Here is a tiny trained network, its code and every weight. The questions are about switching its units off for an input and a class, where a switched-off unit gives its printed mean instead of its output.

import numpy as np


def w(rows, s, z=0):
    codes = np.array(rows[::2]) - 128.0
    scale = np.full(codes.shape[1], s)
    scale[-1] = z or s
    return codes * scale


def f(y):
    return np.maximum(y, 0)


def log_softmax(a):
    a = a - a.max(-1, keepdims=True)
    return a - np.log(np.exp(a).sum(-1, keepdims=True))


def net(x, mask):
    res = np.array(x, float).reshape(1, 7) / 4 @ E
    y = f(res @ A[0][:, :-1].T + A[0][:, -1])
    res = res + np.where(mask, y, B[0][:, -1]) @ B[0][:, :-1]
    return log_softmax(res[-1] @ U[:, :-1].T + U[:, -1])


A, B = {}, {}
E = w([
[174,248,193,199,175],'x0',
[136,123,121,122,137],'x1',
[137,127,132,128,125],'x2',
[134,126,130,125,127],'x3',
[119,132,137,116,136],'x4',
[125,127,120,127,137],'x5',
[107,24,225,185,179],'x6',
],0.013)
A[0] = w([
[144,161,151,185,161,96],'N0',
[187,210,168,193,155,72],'N1',
[90,101,187,132,167,54],'N2',
[174,98,135,206,152,114],'N3',
[133,95,169,117,150,255],'N4',
[67,5,127,103,124,163],'N5',
[139,160,211,197,203,99],'N6',
[114,42,198,190,170,93],'N7',
],0.011,0.0058)
B[0] = w([
[146,45,57,113,136,184],'N0',
[136,49,147,79,31,230],'N1',
[82,157,116,74,80,173],'N2',
[80,200,121,114,140,175],'N3',
[93,187,98,151,168,196],'N4',
[199,82,200,182,131,247],'N5',
[155,52,161,182,184,229],'N6',
[115,232,49,2,81,231],'N7',
],0.0088,0.014)
U = w([
[130,10,138,142,133,90],'0',
[111,193,111,67,128,45],'1',
[122,108,137,186,158,250],'2',
],0.012,0.013)

Each question gives the input, the list of numbers given to net, and the class t.
The units are the neurons (one row each of A and B). Each row of codes is followed by its name. A weight is (code - 128) times the scale printed after its matrix; where a second scale follows, it is the last column's (A, B and U).
mask holds one flag per neuron, in row order. A switched-off neuron (its flag False) gives its mean, the last column of its row in B, instead of its output. The means were averaged over made-up inputs and are rounded, as every weight is.
A unit's drop is (log p(t) with every unit on - log p(t) with that unit switched off) / (log p(t) with every unit on - log p(t) with every unit switched off).
The circuit of an input: a set's keep is (log p(t) with only the set's units on - log p(t) with every unit switched off) / (log p(t) with every unit on - log p(t) with every unit switched off). Starting from all 8 units, units are removed one at a time, each time the one whose removal leaves the highest keep (on an exact tie, the one counted first), for as long as the keep stays at least 0.8.
circuit, biggest first: the units of the circuit, biggest drop first
k most important neurons: the k neurons with the biggest drops, biggest first
drop when u is switched off: that unit's drop, to one decimal
input [-2,-7,-7,-6,3,-2,4], class 1: most important neuron : [N7]
input [3,3,5,2,3,3,-3], class 0: circuit, biggest first : [N7 N4]
input [-2,-2,4,-4,3,1,3], class 1: circuit, biggest first : [N6 N7]
input [-3,-7,-7,-2,-6,6,3], class 2: circuit, biggest first : [N1 N0]
input [6,1,-6,5,-2,6,6], class 0: 2 most important neurons : [N6 N1]
input [-4,-2,-7,6,6,8,3], class 2: 2 most important neurons : [N1 N5]
input [5,-2,4,4,-3,-5,-4], class 0: circuit, biggest first : [N1 N7]
input [5,5,2,0,2,-5,0], class 0: circuit, biggest first : [N1 N0]
input [-4,-4,-8,2,-5,5,-1], class 2: 3 most important neurons : [N1 N0 N6]
input [8,3,5,-1,-5,1,-7], class 0: circuit, biggest first : [N1 N7]
input [-5,0,-6,5,8,-6,3], class 2: circuit, biggest first : [N1 N4]
input [8,-5,5,4,-7,-4,5], class 0: 3 most important neurons : [N6 N1 N0]
input [-6,0,4,-2,-7,4,5], class 2: 2 most important neurons : [N5 N1]
input [-3,5,-3,1,-4,-5,-1], class 2: circuit, biggest first : [N1]
input [-6,-4,-5,0,-7,6,4], class 2: circuit, biggest first : [N1 N4]
input [4,-7,-7,-8,2,4,-4], class 0: 2 most important neurons : [N7 N1]
input [-4,5,6,1,-6,-6,0], class 2: 3 most important neurons : [N1 N0 N6]
input [-5,-8,-6,-5,-7,-2,6], class 2: drop when N1 is switched off : 0.3
input [2,3,3,-8,-8,5,8], class 1: drop when N7 is switched off : 1.1
input [-3,-6,-5,5,-6,1,5], class 2: circuit, biggest first : [N1]
input [-2,-7,4,-6,7,-5,8], class 1: drop when N0 is switched off : 0.0
input [-5,-8,5,-2,-7,6,4], class 2: drop when N0 is switched off : 0.2
